Below are the code and all the weights of a small trained network. Each question names an input and a class and asks about switching units off, where a switched-off unit gives its printed mean instead of its output.

import numpy as np


def w(rows, s, z=0):
    codes = np.array(rows[::2]) - 128.0
    scale = np.full(codes.shape[1], s)
    scale[-1] = z or s
    return codes * scale


def f(y):
    return y / 2 * (1 + np.tanh(0.7978845608 * (y + 0.044715 * y**3)))


def log_softmax(a):
    a = a - a.max(-1, keepdims=True)
    return a - np.log(np.exp(a).sum(-1, keepdims=True))


def net(x, mask):
    res = np.array(x, float).reshape(1, 8) / 4 @ E
    y = f(res @ A[0][:, :-1].T + A[0][:, -1])
    res = res + np.where(mask, y, B[0][:, -1]) @ B[0][:, :-1]
    return log_softmax(res[-1] @ U[:, :-1].T + U[:, -1])


A, B = {}, {}
E = w([
[161,72,159,230,133,73,81,155,90],'x0',
[189,65,122,196,106,166,75,76,147],'x1',
[110,131,201,165,159,140,106,43,184],'x2',
[69,162,152,161,231,96,178,97,113],'x3',
[109,160,125,138,142,155,41,78,26],'x4',
[194,117,221,167,85,63,172,130,190],'x5',
[158,38,220,127,106,138,42,148,207],'x6',
[138,161,118,3,58,218,132,69,93],'x7',
],0.0062)
A[0] = w([
[142,95,123,107,129,254,123,97,87,97],'N1',
[105,88,75,191,188,115,30,154,76,112],'N2',
[96,187,151,128,218,47,148,183,114,4],'N3',
[191,84,156,122,116,82,85,130,146,43],'N4',
[151,67,203,189,124,129,125,163,230,184],'N5',
[136,136,124,110,59,97,179,189,137,206],'N6',
[87,157,117,98,207,72,201,154,116,148],'N7',
[105,191,95,118,104,119,142,172,65,231],'N8',
[142,39,70,209,181,134,116,183,89,151],'N9',
[199,63,116,98,126,162,133,82,120,99],'N10',
[193,58,198,173,66,106,112,123,181,222],'N11',
],0.0081,0.0028)
B[0] = w([
[66,250,178,97,203,73,75,46,95,170],'N1',
[65,196,77,103,40,124,51,171,80,188],'N2',
[34,202,195,186,207,87,182,45,188,197],'N3',
[77,155,212,165,149,88,98,104,133,164],'N4',
[220,57,249,240,90,22,64,225,181,255],'N5',
[199,22,137,56,42,137,124,231,145,177],'N6',
[189,131,201,195,172,93,216,168,254,211],'N7',
[173,15,225,109,97,108,107,174,167,190],'N8',
[70,219,58,77,5,128,2,94,40,191],'N9',
[119,135,67,126,198,104,140,77,221,148],'N10',
[212,78,249,228,177,12,63,155,241,246],'N11',
],0.0056,0.0089)
U = w([
[191,77,68,66,64,196,246,229,229,156],'0',
[185,76,231,223,108,3,57,253,154,229],'1',
[57,212,28,89,77,214,47,77,64,80],'2',
[146,163,195,214,241,91,252,37,220,2],'3',
],0.0057,0.0036)

Each question gives the input, the list of numbers given to net, and the class t.
The units are the neurons (one row each of A and B). Each row of codes is followed by its name. A weight is (code - 128) times the scale printed after its matrix; where a second scale follows, it is the last column's (A, B and U).
mask holds one flag per neuron, in row order. A switched-off neuron (its flag False) gives its mean, the last column of its row in B, instead of its output. The means were averaged over made-up inputs and are rounded, as every weight is.
A unit's drop is (log p(t) with every unit on - log p(t) with that unit switched off) / (log p(t) with every unit on - log p(t) with every unit switched off).
The circuit of an input: a set's keep is (log p(t) with only the set's units on - log p(t) with every unit switched off) / (log p(t) with every unit on - log p(t) with every unit switched off). Starting from all 11 units, units are removed one at a time, each time the one whose removal leaves the highest keep (on an exact tie, the one counted first), for as long as the keep stays at least 0.8.
units of the circuit, in order: the units of the circuit, biggest drop first
most important unit: the unit with the biggest drop
top k neurons: the k neurons with the biggest drops, biggest first
drop when u is switched off: that unit's drop, to one decimal
input [-6,-8,-6,-5,6,-5,-7,4], class 0: most important unit	N8
input [0,3,2,-8,-6,6,-8,6], class 0: units of the circuit, in order	(N5 N6)
input [-1,-5,0,1,-8,3,-6,1], class 0: units of the circuit, in order	(N6 N5)
input [-7,-3,6,5,-3,-8,7,6], class 2: top 2 neurons	(N11 N5)
input [-1,-8,2,0,4,0,-5,3], class 3: units of the circuit, in order	(N5 N7)
input [-2,-3,3,-2,-1,0,-3,-8], class 3: units of the circuit, in order	(N3 N11 N5)
input [1,-4,-3,-3,7,-6,-7,-3], class 2: top 3 neurons	(N5 N11 N2)
input [-3,3,-1,5,-4,4,-5,5], class 0: top 2 neurons	(N11 N3)
input [-8,-8,-4,3,-8,1,-6,-5], class 3: top 2 neurons	(N3 N7)
input [5,8,-4,-2,8,-2,-2,-8], class 2: drop when N9 is switched off	0.2
input [-5,-2,-5,-3,-1,-1,2,4], class 0: drop when N6 is switched off	0.1
input [3,3,5,8,4,0,-8,-6], class 3: drop when N9 is switched off	-0.1
